Moves between objects:
from | β φ ε γ χ
Q253 | Q490 Q887 Q644 Q26 Q993
Q696 | Q373 Q729 Q561 Q620 Q664
Q23 | Q429 Q719 Q363 Q756 Q851
Q209 | Q215 Q113 Q696 Q192 Q672
Q285 | Q192 Q792 Q672 Q194 Q653
Q842 | Q478 Q159 Q978 Q363 Q130
Q406 | Q106 Q65 Q285 Q978 Q719
Q404 | Q480 Q607 Q24 Q729 Q373
Q763 | Q943 Q431 Q597 Q560 Q665
Q646 | Q404 Q680 Q420 Q215 Q696
Q363 | Q406 Q653 Q323 Q635 Q614
Q635 | Q978 Q478 Q719 Q130 Q932
Q943 | Q198 Q544 Q461 Q698 Q223
Q521 | Q614 Q635 Q23 Q544 Q198
Q707 | Q887 Q114 Q490 Q845 Q26
Q795 | Q991 Q839 Q560 Q579 Q654
Q781 | Q196 Q275 Q607 Q562 Q506
Q192 | Q785 Q646 Q620 Q36 Q65
Q866 | Q130 Q363 Q932 Q521 Q675
Q65 | Q189 Q696 Q792 Q57 Q833
Q420 | Q24 Q480 Q562 Q373 Q561
Q198 | Q756 Q932 Q851 Q829 Q610
Q571 | Q682 Q654 Q399 Q707 Q253
Q785 | Q420 Q404 Q699 Q696 Q189
Q792 | Q646 Q561 Q785 Q209 Q36
Q791 | Q253 Q707 Q422 Q607 Q480
Q978 | Q833 Q57 Q194 Q323 Q525
Q215 | Q729 Q506 Q373 Q785 Q620
Q887 | Q500 Q665 Q579 Q399 Q897
Q664 | Q113 Q699 Q215 Q792 Q192
Q525 | Q159 Q285 Q478 Q429 Q363
Q747 | Q114 Q411 Q887 Q571 Q845
Q26 | Q897 Q399 Q747 Q422 Q275
Q323 | Q285 Q106 Q159 Q719 Q429
Q57 | Q664 Q620 Q209 Q106 Q285
Q851 | Q635 Q842 Q614 Q866 Q544
Q839 | Q463 Q461 Q197 Q902 Q763
Q189 | Q561 Q373 Q646 Q664 Q209
Q833 | Q209 Q664 Q36 Q285 Q159
Q113 | Q506 Q562 Q729 Q646 Q785
Q500 | Q902 Q223 Q763 Q795 Q411
Q480 | Q993 Q26 Q474 Q937 Q781
Q560 | Q698 Q197 Q223 Q612 Q382
Q991 | Q197 Q463 Q698 Q763 Q612
Q132 | Q422 Q253 Q275 Q480 Q24
Q620 | Q699 Q420 Q113 Q189 Q792
Q729 | Q937 Q132 Q781 Q420 Q699
Q675 | Q23 Q614 Q368 Q198 Q461
Q597 | Q461 Q198 Q463 Q223 Q902
Q719 | Q194 Q833 Q653 Q525 Q842
Q654 | Q612 Q763 Q382 Q114 Q887
Q478 | Q57 Q672 Q833 Q406 Q323
Q680 | Q607 Q196 Q480 Q506 Q729
Q474 | Q707 Q747 Q253 Q196 Q607
Q682 | Q382 Q612 Q795 Q887 Q490
Q223 | Q610 Q829 Q431 Q839 Q991
Q461 | Q851 Q756 Q521 Q610 Q431
Q756 | Q842 Q525 Q635 Q368 Q866
Q506 | Q132 Q791 Q937 Q404 Q420
Q699 | Q562 Q24 Q506 Q561 Q646
Q845 | Q399 Q682 Q897 Q253 Q422
Q382 | Q839 Q597 Q991 Q500 Q579
Q614 | Q719 Q978 Q429 Q932 Q756
Q561 | Q680 Q781 Q404 Q113 Q215
Q579 | Q763 Q902 Q612 Q411 Q114
Q902 | Q431 Q610 Q943 Q991 Q560
Q106 | Q792 Q189 Q192 Q833 Q194
Q562 | Q791 Q474 Q132 Q680 Q404
Q114 | Q665 Q560 Q500 Q682 Q399
Q429 | Q653 Q194 Q406 Q842 Q635
Q194 | Q36 Q209 Q65 Q159 Q478
Q130 | Q323 Q406 Q525 Q614 Q23
Q937 | Q275 Q422 Q196 Q24 Q562
Q829 | Q368 Q23 Q866 Q461 Q463
Q672 | Q620 Q785 Q664 Q65 Q106
Q197 | Q675 Q521 Q829 Q943 Q597
Q399 | Q795 Q382 Q411 Q490 Q644
Q932 | Q525 Q323 Q842 Q23 Q368
Q368 | Q363 Q429 Q130 Q851 Q521
Q24 | Q474 Q993 Q791 Q781 Q680
Q897 | Q411 Q795 Q114 Q644 Q571
Q373 | Q781 Q937 Q680 Q699 Q113
Q422 | Q644 Q490 Q571 Q993 Q474
Q612 | Q597 Q943 Q839 Q665 Q500
Q463 | Q521 Q851 Q675 Q431 Q943
Q665 | Q223 Q698 Q902 Q382 Q795
Q431 | Q544 Q866 Q198 Q197 Q698
Q610 | Q866 Q368 Q544 Q463 Q197
Q993 | Q747 Q897 Q707 Q275 Q196
Q36 | Q696 Q215 Q189 Q672 Q57
Q159 | Q672 Q192 Q57 Q653 Q406
Q544 | Q932 Q130 Q756 Q675 Q829
Q644 | Q654 Q579 Q682 Q747 Q707
Q490 | Q579 Q500 Q654 Q897 Q747
Q653 | Q65 Q36 Q106 Q478 Q978
Q607 | Q26 Q845 Q993 Q132 Q937
Q411 | Q560 Q991 Q665 Q654 Q682
Q698 | Q829 Q675 Q610 Q597 Q839
Q275 | Q571 Q644 Q845 Q474 Q791
Q196 | Q845 Q571 Q26 Q791 Q132

The rows follow the links: the fewer symbols apart two objects are, the more alike their rows tend to be.

Each row is also shifted at random along 4 hidden directions that mean nothing.

Row, then object:
 14    2  -40    5   14   30   27    2   18    9   54   -8    4  -20   29  -21   26  -27  -44   -2  -12   36  -45   11    3   13
object: Q664
 37   16  -51  -12  -25  -15  -27   -7   27  -18   -7   -5   -9  -30   14    8   -3   48   -9   -3   -3   47   33  -14    7   47
object: Q24
 -4    4    9    3   -1   -6  -14    0    3  -45  -59    3    8   45   23   -5  -20   -7   60  -51   39   -3   13   32  -18   60
object: Q406
  8   -7  -11   17    6    0    4    7   22  -30  -21    1  -16  -24   11  -28  -12  -28   -5  -38   56   17  -20   -8  -22   61
object: Q851
 -7  -21    6    6   11   -8   -5   -3   -4  -17  -11    0  -18   22   16  -11   -2  -34    5  -19   35   -3  -15   11   -8   13
object: Q829
-64   20   14   21    8   10   18    9   -4   28   -4    4   13   15   -2   20   -7  -14   -5  -18  -28  -10  -12   17    5  -14
object: Q525
 84  -24  -12  -12   15   23   31   -1    4    2   58  -10   -6  -17   13  -46   44  -47  -29   29   10    5  -49   -2   -1  -25
object: Q422
  8   -9   39   -7   15   12    0    1  -25  -31  -36    7   29   45  -10   -7  -26    5   62  -13   23  -34    7   23  -21   11
object: Q194
-17  -31    9  -28  -12  -27  -40  -20  -25  -19   -2    0  -19   43    6   11    6   13   26   22   10  -12   28    6   10  -26
object: Q682
 10  -32  -12   -5   15  -16  -26  -12  -16   -4   10    1  -23   25   14   11  -10   -9  -16    5   18    7    0    4    4   -9
object: Q463
 72  -20   -8  -26   14   15   -2   -9  -19  -16   26   -1   17   15    1  -13    2   16   10   29   -1    0   -2    7   -3  -10
object: Q373
 41   10    8  -18    7    4   -7  -10  -33   32   15    2   30   53    0   40    3   30   17   33  -63  -16   22   28   21  -63
object: Q420
 25    6  -20   -2    6   20   18   -2    7   -3   20   -7   11   19   34  -14   23  -27   -1  -12  -10   17  -28   31    3   11
object: Q696
 50  -33  -22  -33    0  -21  -44  -22  -20  -11   23   -2  -16   15    4   14    0   37   -7   43    1   13   28  -11   13  -25
object: Q747
-70   14   27   23   16   16   30    8  -13   43    9    2   13   37    7   20   12  -45   -7  -14  -38  -23  -31   35    8  -42
object: Q363
-30   -9    7   17   12    8   14   13    7    5    9    5   -8  -58  -35  -12  -22    1  -38    3   24   -2  -14  -42  -14    9
object: Q198
 98    5  -18    9    5  -29  -20   -6   -1   27  -20    0  -15   25   17   38  -11   -2  -14   -5  -11   11   22    8   11  -16
object: Q839
-80  -11   25  -24  -24    0   -7   -5   -4  -38   -5   -2    0    5   -7  -27   18    8   42    7   16  -20    7    0   -4    5
object: Q607
-44   10  -25   -1  -23   -8   -1   -3   18   20   32   -8  -20  -19   16    3   35   -6  -35   11  -30   22   -5   -6   22  -14
object: Q253
-52  -18   16  -28   -9    9   -6  -11  -19  -21   20   -1    8   22   -4  -13   17   13   29   25   -5  -17    2    9    3  -21
object: Q562
 59    2    7  -13   -5  -10   -7   -4  -14   25    8    0    6    6  -15   20    5   21    0   36  -30  -14   22   -9   13  -48
object: Q707
-76  -22    3    0   -8  -15  -17   -4    1  -19   -1   -1  -31   -8    0   -9    2  -11   -9   -5   33    3   -4  -12   -3   11
object: Q223
-28   33   17   29    7   29   50   21   18   17   -4    0   24  -14   -2  -16    8  -37    1  -31  -12  -10  -35   14  -10   15
object: Q285
 40   -8  -64  -23    6   -1  -31  -21   -9   15   53   -5   -2    9   25   36    2   48  -44   35  -46   50   18    5   27  -16
object: Q699
-23   32   -4   21    1   21   29   16   20   12   -5    3   22  -37  -10   -4   -7    3  -12  -20  -15    8  -13   -6   -7   26
object: Q57
 31  -21   -1  -15    6   19   25   -3   -2   -2   52   -8   -3   -8    8  -41   42  -36  -13   29    6   -4  -40    1    1  -26
object: Q474
  2   13  -28   20    8  -12  -15    3    8   25   -7    5   -7  -25   -7   38  -33   30  -43   -8  -16   27   18  -19    5   10
object: Q756
 67   22  -15   -6   -6    4    1    3    9    9   -3    2   20  -25  -14    9   -8   41   -1   14  -26   10   21  -15    2    3
object: Q506

Complete each set of four: the symbols that take the first to the second take the third to the fourth, perhaps in another order.
Answers are names.
-62    0   -5    3    3   11    1   -1    4  -20   -5   -1    2   19   21   -8   -1  -13   12  -28   12    9  -14   23   -7   32
to -44  -14   30  -13   12   35   29   -1  -22   -9   32   -2   24   28    0  -29   23  -27   24   14   -7  -27  -35   25   -5  -29
as -48   -8   16   13    5   -1    8   10    1   12    7    6  -12  -44  -34   -5  -12    1  -31    9   13  -11   -7  -37   -5  -10
to Q614

 13  -13   -1   -4   22   33   21    4   -7  -11   29    2   20  -17  -11  -24   -7    2  -10   12   10    1  -26   -6  -13    6
to -53    4   -9  -13   -9    4  -10   -9   -7   -6   10   -4    7   41   26   10   17    4   19   -3  -26    7    3   33   14   -3
as  48  -29   -6  -26   33   24   -3  -15  -41    7   53    1   25   38    2   10   -1   17   -8   47  -27   -3  -11   17    9  -50
to Q729

 -1   -1  -12  -14    3    1  -18  -13  -16  -10   -2   -3   12   59   30   18    3    9   26   -5  -19    9   10   41   10    0
to  62   11   16  -11   -5    0    7   -2  -10   21   -1    0   18   19   -7    9   13    7   21   23  -32  -20   13   10    9  -39
as  60   -4  -50  -12   11    0  -27  -12   -1  -12   12   -1    5   10   25   19  -19   37  -13    1   -7   44   16   10    6   28
to Q480

 78   20   -5   18  -13  -15   14    7   30   11  -29   -5  -16   -8   19  -11   19  -43    1  -29   14    5   -7    3   -3   18
to  53  -16    2   -5   11  -20  -25   -5  -19   17   -2    6   -9   -6  -25   29  -27   33  -17   30   -2   -7   29  -26    5  -32
as  16  -23  -14    0   12  -15  -26   -7   -5  -21  -11    2  -19   14   13    7  -22    0   -5  -13   33   15    7    1   -4   24
to Q614

 25  -12  -27   -5   19   30   15    5    8  -16   41    1   13  -60  -18  -29  -13   26  -37   19   15   24  -21  -32  -13   26
to  -5   28   25   -3  -10   -1   -7    0  -11   -2  -46    5   33   42   -6   26  -18   33   59  -12  -27  -22   36   26    0    1
as -18    3    5  -12  -23  -44  -48  -18  -20   15  -31   -1  -16   63   16   54    1   21   27    4  -31   -9   52   23   27  -37
to Q500

-20  -11  -11  -10   11   16   -8    1   -4  -28   11    5   14  -36  -23   -9  -29   47   -6   12   15   13    8  -26  -14   31
to   3   29    7    1   -9   11   14    7    7    6  -12    2   26  -12  -13    2   -1   20   18   -3  -24   -6   10    1   -1    5
as -28   23   63   -4   -2   15   26    1  -31   20  -26    2   44   96    9   14   22  -31   80   -8  -47  -61   -3   67    7  -55
to Q24

-78   17    6   24   -4  -10    1    7    6   26  -12    2  -12   -5   -3   24   -6  -10  -20  -20  -14    0    0   -2    7   -4
to -55   -9  -29    4    6    0  -19   -4    5  -19    5    2  -10  -10    9    5  -20   19  -20  -16   16   31    1   -5   -3   39
as -38  -11    3   11    6    1    0    2    6  -24  -16    0  -11   10   15  -16   -6  -29    8  -33   38    4  -18   10  -14   37
to Q194

-31   -7   43   -4   -6  -26  -28   -3  -25   -6  -46    8   -3   27  -28   25  -30   24   39    4   11  -39   41   -6   -4  -20
to -54   24    5   28  -19  -17    6   13   28    9  -33    0  -21  -29   -1    1    0  -20  -11  -35   11    3    1  -13   -3   27
as -72   -7    9    4   -5  -16  -30    5   -1  -23  -33   12   -8  -45  -45   13  -52   60   -3   -3   30   -1   39  -46  -14   33
to Q866

 -4  -18   33    3   19   -3   -1    0  -31   17    0    6    2   25  -20   15  -14   -9    3   15   -1  -33   -1    1    0  -46
to -74   26    4   25    1    7   14   12   11   16  -13    3    8  -19  -10   14  -15    3  -14  -25  -14    3   -5   -3   -1   15
as -17   11   -5   11  -12   -3   23    3   16   35   28   -9  -19   -3   21   -7   48  -52  -29    0  -23    3  -29    8   17  -31
to Q943

 66  -22    0  -16   33   11  -16   -8  -33   -8    6    7   24   30  -10   17  -36   34   11   21    1   -5   13    7   -6  -12
to  58   21  -22   17   21   18   19    9    8   27   11    2   21  -20   -2   14  -15    8  -32   -3  -25   18  -10    0    0    6
as  65  -13   -4  -20   -2   11    7   -2    4  -30   10   -3    7  -12    1  -37   14   -1   18   13   23    1   -8   -4  -10   15
to Q480

-43    7  -38  -10  -13    3  -14   -6   14  -13   18   -4   -1  -16   16    4    4   30  -15   -1  -15   37    8   -1    8   31
to -10  -18   13  -25  -11    1   -5  -10  -11  -23   12   -3   -1   17    2  -21   23   -3   26   19    9  -14    0    6    1  -14
as   7   17   -6   -9  -15    0   -1    1    5   13    8   -1   11  -29  -21   11    1   42   -7   24  -30    3   22  -20    8  -13
to Q887

-21  -12   -2   -2   14    8  -13    3  -10  -21   -5    9   10  -28  -29    4  -43   44   -6    5   20    5   13  -26  -14   24
to  64   15   12  -12   -8   -4   -3   -3  -11   12  -14    0   22   21   -8   16    2   24   32   18  -31  -19   26    9    8  -28
as  -7  -12  -35   11   14    4   -6    2   15  -17   11   -1  -16  -33   10  -10  -17   -1  -38  -18   32   36  -16  -16  -10   48
to Q404

-59  -23   49   -2   23    2   -2   -5  -48   21    7    7    9   59  -15   25  -11  -15   15   20  -15  -48   -5   20    6  -68
to -64   -6   32   -5    7   12   -1    3  -17  -29  -22    8   22   16  -20   -8  -26   20   42   -7   17  -25    6    6  -16   16
as -89   26   10    9   -5   15   13    8   -1   18    3    2   22   -4  -14   16   -5   18    0   -4  -38   -6    1    5    5   -8
to Q781

 38  -21  -37   10   37   21   15   -2   -1   15   55   -4   -8   -5   26   -8    6  -36  -59    2    4   31  -49    7    0   -2
to  -8   35   38   22    3   23   43   17    7    7  -37    1   35   27    4  -12    6  -38   47  -39  -10  -31  -21   37  -13    9
as  94   -2    6    1    9    3   22    4   -2   35   26   -2    2  -16  -11   -6   20  -22  -24   30  -16  -13  -16  -12    5  -48
to Q991

